(in the rows, 128 means zero)
Each row of numbers belongs to one of the nodes below and depends on some of the facts about them. Some rows are named. Which node is each other row?

There are 2 kinds of fact about the nodes: ω, Σ.
bafol	ω	stifliser; bamuflil	ω	flazo; bomadim	ω	graken; bonam	ω	nepim; botram	ω	vakla
brafu	ω	brerir; bragum	ω	stusti; brakal	ω	kufar; broflel	ω	beplefum; bruplur	ω	zibu
brutrin	ω	skaplo; diflun	ω	rovus; dipek	ω	dremak; draten	ω	bomadim; drusi	ω	vavu
dutek	ω	grokuflim; festi	ω	doflek; fivital	ω	troplol; flebom	ω	vadu; flede	ω	pledror
flodra	ω	boza; gedatru	ω	zavir; geflol	ω	dramik; grabar	ω	klagagil; graken	ω	pludre
grastom	ω	ziklam; grazis	ω	bamuflil; grepla	ω	tuklol; grikla	ω	traflu; grokuflim	ω	modrir
keti	ω	sosti; kigin	ω	zekar; kledoban	ω	dutek; kleker	ω	tuvim; klobor	ω	sevis
kufar	ω	grastom; kuzabru	ω	stefa; lavu	ω	dagror; leve	ω	pegra; lidrum	ω	skoplek
lukli	ω	trustam; modrir	ω	trigus; mutro	ω	muflis; nabrel	ω	riben; nebola	ω	segro
nepim	ω	festi; niskol	ω	stubul; nozal	ω	klodrak; pegra	ω	keti; pledror	ω	skova
plemik	ω	grabar; pludre	ω	kuzabru; rari	ω	stiflum; regaskom	ω	vede; riben	ω	brutrin
rovus	ω	pivus; sapa	ω	siskosko; segro	ω	rari; sevis	ω	grikla; sigro	ω	drusi
skaplo	ω	stasun; skobrotrun	ω	diflun; skoplek	ω	lukli; skova	ω	treflel; soklal	ω	giboklu
sosti	ω	skobrotrun; stasun	ω	leve; stefa	ω	grepla; stiflum	ω	kleker; stubul	ω	bruplur
studrul	ω	brosim; stugros	ω	bragum; stusti	ω	mutro; tidruk	ω	bafol; traflu	ω	regaskom
treflel	ω	lavu; triso	ω	trister; tritruskal	ω	tidruk; troplol	ω	stugros; trori	ω	sigro
trudan	ω	kigin; tuklol	ω	nabo; tusko	ω	grazis; tuvim	ω	nozal; vadu	ω	ziklin
vafledras	ω	dipek; vakla	ω	gatas; vavu	ω	botram; vede	ω	tusko; zavir	ω	draten
zekar	ω	flede; zibu	ω	trudan; ziklam	ω	nabrel; ziklin	ω	bonam; zupi	ω	plemik
bafol	Σ	kledoban; bamuflil	Σ	dagror; befi	Σ	dremak; birak	Σ	bruplur; biskim	Σ	draten
bomadim	Σ	tusko; bostem	Σ	kuzabru; broflel	Σ	zuti; brosim	Σ	staskin; butirel	Σ	fofler
butirel	Σ	veskil; butirel	Σ	soklal; butirel	Σ	rosku; dipek	Σ	pafal; dode	Σ	sosti
dramik	Σ	gemus; draten	Σ	stusti; dremak	Σ	gebu; dremak	Σ	nuskur; drosek	Σ	sevis
drosek	Σ	droro; drosek	Σ	grane; drosek	Σ	latek; drusi	Σ	dremak; fadrok	Σ	stusti
felatun	Σ	fofler; felum	Σ	treflel; felum	Σ	draten; fiklan	Σ	treflel; fiklan	Σ	broflel
fiklan	Σ	mokem; fivital	Σ	draten; fivital	Σ	latek; fivital	Σ	sosti; flazo	Σ	pudur
flede	Σ	grepla; flesur	Σ	niskol; flodra	Σ	nuskur; fofler	Σ	treflel; fuboflo	Σ	stugos
geflol	Σ	latek; geflol	Σ	vafledras; gemus	Σ	stusti; gitrus	Σ	vede; gitrus	Σ	debru
gomon	Σ	stefa; grabar	Σ	fofler; grabar	Σ	mepo; graken	Σ	treflel; grazis	Σ	draten
grekatral	Σ	stusti; grepla	Σ	siskosko; grimules	Σ	skapi; grimules	Σ	staskin; gurel	Σ	gemus
gurel	Σ	vede; gurel	Σ	vavu; gurel	Σ	nuskur; gurel	Σ	denaver; keti	Σ	brekadrik
klabrukler	Σ	traflu; klagagil	Σ	vede; klagagil	Σ	grane; kleker	Σ	stuskuvel; klodrak	Σ	vede
kogar	Σ	stadru; kufar	Σ	grazis; kuzabru	Σ	mepo; lasto	Σ	felum; lasto	Σ	vavu
leskom	Σ	tusko; leskom	Σ	nuskur; leve	Σ	stusti; lidrum	Σ	stefa; lukli	Σ	broflel
maflal	Σ	stabil; mepo	Σ	brekadrik; mepo	Σ	stusti; modrir	Σ	fuboflo; momi	Σ	bostem
momi	Σ	tefar; mubok	Σ	brekadrik; mugasil	Σ	felatun; mugasil	Σ	bostem; nabrel	Σ	fofler
nabrel	Σ	lasto; nabrel	Σ	stusti; naskuluk	Σ	pafal; nebola	Σ	nuskur; nebola	Σ	latek
nevudrik	Σ	flesur; nivotem	Σ	sigro; pafal	Σ	nuskur; pivus	Σ	pafal; pivus	Σ	tidruk
pledror	Σ	grazis; pledror	Σ	vede; pleskilen	Σ	leve; plofa	Σ	skapi; plofa	Σ	kufar
pludre	Σ	soklal; regaskom	Σ	kufar; rosku	Σ	tefar; rosku	Σ	latek; rosku	Σ	debru
rurik	Σ	tusko; sastos	Σ	vafledras; sigro	Σ	grazis; sigro	Σ	niskol; sigro	Σ	sastos
skepi	Σ	tusko; skepi	Σ	teske; skepi	Σ	momi; skepi	Σ	leskom; skepi	Σ	stusti
skoplek	Σ	brekadrik; skotror	Σ	graken; staskin	Σ	vapladem; stefa	Σ	skotror; stefa	Σ	nuskur
stifliser	Σ	fofler; stinote	Σ	gitrus; studrul	Σ	gebu; studrul	Σ	droro; stusti	Σ	vede
tefar	Σ	mepo; tidruk	Σ	nuskur; tidruk	Σ	debru; tiske	Σ	rurik; traflu	Σ	festi
traflu	Σ	kledoban; traflu	Σ	tidruk; treze	Σ	dremak; treze	Σ	nozal; treze	Σ	veskil
triso	Σ	grepla; triso	Σ	gatas; trister	Σ	gemus; trita	Σ	bradora; trori	Σ	vafledras
trudan	Σ	klodivin; trufan	Σ	brobrom; tuklol	Σ	teske; tuklol	Σ	momi; tusu	Σ	gebu
tuvim	Σ	draten; vafledras	Σ	brekadrik; vavu	Σ	graken; vede	Σ	nuskur; veskil	Σ	grazis
veskil	Σ	grane; vobik	Σ	dremak; vobik	Σ	graken; vobik	Σ	stusti; vuklisus	Σ	sastos
vuklisus	Σ	grekatral; vuklisus	Σ	bruplur; zavir	Σ	nebola; zefle	Σ	treflel; zefle	Σ	brobrom
ziklam	Σ	pivus; ziklam	Σ	debru; ziklam	Σ	fuboflo; zupi	Σ	pegra; zuti	Σ	tusko
zuti	Σ	graken; zuti	Σ	stusti

Named rows:
mokem: [148 152  94 104 124 129 159 148 108 130 111 144 128 115 136 172 111 174
  97 100 155 148 142 190 115 178  83 124]
sevis: [152 126 107  63 153 111 162 120 106  89  64 116 141  87 125 164 141 193
  83 120 144 176 129 163 102 151 129 170]
stefa: [145 122  69  62 135 123 151 167 148  77 100 134 101 104 118 158 107 183
 100  99 121 108 125 152 153 122 140 169]
pludre: [145 126  96  63 161 158 155 173 149  76 113 123  96  79 130 157 138 180
  99 126 124 108 124 168 152 154 140 171]
skova: [162 128  89  71 120 162 163 151 102  93 116 154 143 104  94 147 140 206
  76  89 138 166 147 134 103 130 105 172]
drosek: [146 146 106 107 133 120 162 158 106 110 115 140 117 110 148 164  92 182
  99 101 165 146 146 185 119 177  77 126]
tuvim: [150 127  71  84 167 124 159 183  84 108 116 107 133  68  99 178  79 166
  41 105 168 167 129 159 123 119 125 163]
traflu: [149 125 114  61 161 103 168 121  96  76  46 111 143  80 151 136 140 203
  97 124 149 180 135 161 110 146 124 169]
vobik: [146 159 104 105 136 117 158 171 120 139 111 136 133 116 102 147  80 208
 101  99 172 164 127 190 145 178  82 124]
kogar: [147 150 106 106 130 124 161 158 105 117 113 139 121 112 145 163  92 187
 100 100 162 152 144 188 124 179  81 125]
grepla: [146 128 106  65 162 153 154 166 146  79 113 120 105  82 133 138 138 184
  99 124 127 114 127 167 151 141 139 170]
tiske: [146 152 104 106 133 124 162 162 108 123 113 136 122 112 148 134  88 187
 101  99 159 151 141 192 122 178  79 126]
klobor: [155 130 105  68 149 130 157 127 114 103  90 121 138  92 112 163 140 189
  77 116 144 163 129 163 104 141 128 169]
nuskur: [146 128  60 100 114 107 158 146 119 125  84 153 122 121 126 176  77 171
 100  70 142 136 146 170 125 171  81 125]
grekatral: [147 175 101 103 145 121 164 175 136 142 111 139 128 111  89 161  81 208
 100 108 178 166 122 170 140 179  90 119]
festi: [163 132 107  89 156 138 139 113 124 127  82 115 126 103  93 165 137 188
  80 118 146 121 132 171  94 143 111 171]
kuzabru: [146 136 114  64 159 163 157 170 147  76 110 113  91  82 139 141 138 196
 101 128 127 110 130 151 152 162 141 169]
grane: [147 154  95 104 130 126 161 150 111 123 111 145 122 112 141 173 113 170
  99 102 164 146 145 185 107 179  80 124]
niskol: [158 130 103  72 148 149 156 134 115 104 110 131 137  93 113 156 139 185
  74 112 145 150 132 157 101 135 123 171]

Which node is each row?
No name comes twice in this set of rows, the named rows included.
[163 149 114  94 165 119 127 136 148 126  64 117 107 106  80 171 102 210
  99 117 178 127 123 125 103 139 111 173] -> stusti
[147 154 113 106 142 119 148 159 122  86 108 149 103 116 144 177  91 184
 100  85 176 150 163 136 118 177  79 121] -> gitrus
[147 147 108 104 130 113 165 154 103 109 110 135 129 111 149 162  97 190
 100 105 163 164 144 188 123 180  80 124] -> flazo
[153 130 111  79 155 140 149 145 115 107 108 119 136  95 118 113 124 200
  86 112 146 154 128 181 128 128 124 170] -> broflel
[148 141 109 109 122 112 161 151 107 113 110 139 111 109 146 154  92 189
 102  82 159 137 155 186 129 171  77 119] -> pivus
[146 126  77 104 113 104 157 153 113 105  88 150 112 122 139 169  76 183
 101  67 143 135 152 164 138 153  78 126] -> pafal
[146 126  77  66 166 114 162 179 150 103 118 129 118  70  83 172 121 209
  86 128 174 124 119 148 152 152 138 170] -> draten
[145 168  95 105 140 120 162 175 126 145 109 132 137 117  99 106  78 209
 100  96 169 165 121 193 145 179  85 122] -> zuti
[147 126  99  61 159 104 169 126 104  92  44 110 144  84 143 107 140 200
  94 122 132 180 124 188  99 149 130 168] -> tusko
[145 166 100 105 139 122 165 172 124 139 109 137 129 114 122 117  81 205
 100  96 172 159 126 190 128 179  84 123] -> skepi
[145 132  68 103 116 106 163 166 122 136  94 147 125 121 138 113  74 186
 103  70 140 141 134 189 130 158  80 127] -> leskom
[149 130 108  68 159 152 154 159 139  85 111 120 116  86 126 131 136 192
  96 120 137 124 127 166 146 137 138 170] -> tuklol

Now the same nodes, written a new way:
Named rows:
geflol: [145 146 117 134 134 117 131 117 169 112  97 141 115 137 131 147  80 113
 136 153 112 114 155 129 153 102 131 116  80 154 173 151 136 149 139 148
 152 105 147 112 129 144 135 138 112 140  87]
zekar: [133 176 108 137  98  85 136 126 195 129  89 159 134 124 119 179  55 112
  96 141  53 141 107  51 148  83 173 116 115 165 144 133 108 166 129 153
 139 134 139 116 135 108 152 140 140 152  98]
kufar: [134 128 132 120 154 107 145 112 177 113  92 146 125 137 128 162  88  95
 134 162  99 114 106 151 206  92 147 115 102 176 135 119 128 149 134 180
 146  90 134 127 114 118  96 142 107 148 142]
sevis: [124 145 135 138 178 129 120 119 173 114  85 138 126 129 121 148  98  96
 140 147  78 105 111 155 160  97 155 100  90 156 155 135 144 162 129 142
 165 105 146  96 125 123 163 106 134 130 107]
treflel: [115 163 101 131 155  95 129 126 202 106  97 162 142 119 113 173  87 105
 116 142  72 129  89 109 151  91 154 137 109 167 134 121 116 148 146 157
 150 136 136 154 125  94 130 120 151 144 122]
tuvim: [217 132  96 164 147 148 109 126 200 120  74 160 124 150 147 140  41 104
 102 145 134 128  99 181 189 107  98 126  93 123 183 149 140 135 141 184
 144 118 119 160 112 156 113 118 110 122 149]
rovus: [119 154  98 139 128 121 120 115 171 101  87 145 132 127 118 148 145 135
 122 152 114 139 120 140 150 105 157 111  94 142 160 160 138 181 139 134
 158 109 117 146 139 141 150 143 114 139  94]
keti: [ 86 162  97 140  97 106 126 122 165  98  87 122 139 134 115 135 142 170
 135 151 161 143 160 177 145 109 144 127  40 128 156 180 137 182 149 107
 161 103 113 171 143 139 153 138 102 159  68]
rari: [213 139  86 160 133 156 106 129 199 113  68 168 126 143 142 144  57  99
 103 149 115 131 102 171 193 103 117 111 120 112 187 140 140 157 127 169
 144 126 114 152 115 165 108 124 103 119 147]
niskol: [125 154  89 144 148 110 136 110 181 103  98 143 120 133 119 148  97 117
 133 153  93 124 109 129 170  90 146 108  92 154 152 121 123 153 138 158
 146 104 129 111 117 121 119 133 120 129  89]
bragum: [157 141 104 126 177 126 132 112 177  80 103 164 109 104 117 143 124 105
 128 164 123 118 112 102 143  99 178 105 127 153 196 151 151 157 139 163
 157 109 137 116 137 124 122 159  87 130  84]
grepla: [148 155  81 141 143 119 115 114 165  84 100 159 137 143 131 142 145  78
 137 149  55 115 134 138 171  97 137 104 120 172 138 125 110 178 126 129
 151 103 142 151 141 166 135 166 134 121  72]
vede: [115 144 137 136 210 134 109 108 170 126  93 119 107 132 122 153  90  92
 150 163  35 101  95 169 163  88 144  91  94 150 121 132 130 158 140 120
 173 101 135 103 109  96 210  71 139 122 145]
trigus: [100 148 106 121 121 126 121 105 169 117 103 157 100 142 121 176 142 115
 132 159  99 129 118 114 141 120 143 131 119 151 180 130 132 164 135 150
 153 118 138  98 126 165 118 136 121 131 156]
brekadrik: [ 69 158  69 129 131 122 128 113 182 104 109 149  98 138 113 166 119 122
 155 157 111 116 148 136 139 110 129 138  99 141 169 110 128 148 143 136
 150 125 139  92 114 155  92 114 137 123 119]
doflek: [100 146 100 122 128 130 124 104 170 112 107 158  98 138 120 173 142 114
 132 160 109 127 119 110 134 119 144 130 122 150 184 129 135 159 136 153
 155 118 138  93 129 163 117 139 119 131 147]
klodivin: [ 92 150  94 123 123 129 120 105 174 112 103 157 104 141 118 173 147 114
 136 158  95 127 114 121 149 116 144 130 123 150 174 120 132 163 131 146
 155 121 135  96 125 160 112 133 127 129 149]
skepi: [125 143 114 114 118 118 116 105 165 122 115 154  94 149 134 173 108 120
 131 165 106 124 148 107 126 125 107 150 102 153 179 152 124 138 151 138
 156 121 148 127 129 160 148 131 112 139 164]
veskil: [ 93 137 122 125 135 122 131 108 176 126 100 152 110 145 124 169 130 119
 129 150 120 115 120 136 138 121 132 139  93 165 186 136 138 143 146 163
 156 110 146  88 123 160 116 126 142 130 149]

Name these rows:
No name comes twice in this set of rows, the named rows included.
[110 147 115 124 123 131 115 105 164 123 100 149  91 146 125 177 140 108
 132 160  89 125 123 115 138 119 152 128 118 151 171 137 128 165 132 142
 156 115 140  86 130 164 136 130 118 134 164] -> flazo
[166 131 127 120 185 121 135 112 172  93 103 167 124 109 122 141 114 117
 124 157 131 113 103 108 144 109 147 109 105 163 210 157 160 138 145 173
 162 106 151 125 137 130 155 155  99 127  95] -> drusi
[163 141  96 143 149 118 116 116 163  83 100 153 140 156 143 136 135  61
 132 144  59  99 165 158 152  97 119 127 106 201 123 146  95 171 144 128
 153  94 150 163 149 175 123 176 163 121  59] -> pludre
[113 151 100 128 113 113 124  99 160 120 114 142  88 155 130 163 109 124
 136 160 112 128 143 107 134 120 115 133  84 149 179 144 121 137 145 150
 147 109 147  97 122 160 131 135 107 136 139] -> vuklisus
[113 138 114 114 123 124 122 101 167 128 112 162 108 144 127 178 125 124
 126 161 100 126 119 117 143 121 110 133 111 154 183 142 137 144 144 144
 159 115 145 114 126 165 153 130 128 128 168] -> gomon
[111 135 146  92 116  97 140 124 160 111  90 152 142 137 126 177 103 102
 156 171  96 125 142 167 244 101 146 113  97 165 126 107 146 170 112 150
 152  98 141 159 126 133 102 143  80 168 172] -> brutrin
[ 99 148  95 125 115 127 120 105 169 115 105 157 100 147 124 173 152 108
 132 158  94 125 128 120 138 117 138 132 121 156 171 128 125 166 132 145
 153 115 138 100 129 172 118 139 129 128 146] -> nabo
[110 145 103 117 123 121 117 104 171 118 114 157 100 145 126 177 124 117
 132 164 100 129 130 111 135 121 116 142 114 148 174 137 128 145 145 143
 155 122 142 122 126 160 141 131 116 133 164] -> tiske
[116 132 132 120 124 124 122 113 172 131 100 149 100 149 131 170 118 110
 126 155 126 114 150 127 122 125 138 154  95 167 183 160 138 145 152 157
 159 114 151  98 133 165 120 132 132 143 150] -> butirel
[148 150 102 131 141 121 121 114 172 101  95 155 124 132 126 155 119  99
 127 156  82 123 118 129 165  98 150 111 114 157 155 139 128 169 132 142
 153 109 135 133 135 144 137 148 118 133 107] -> gedatru

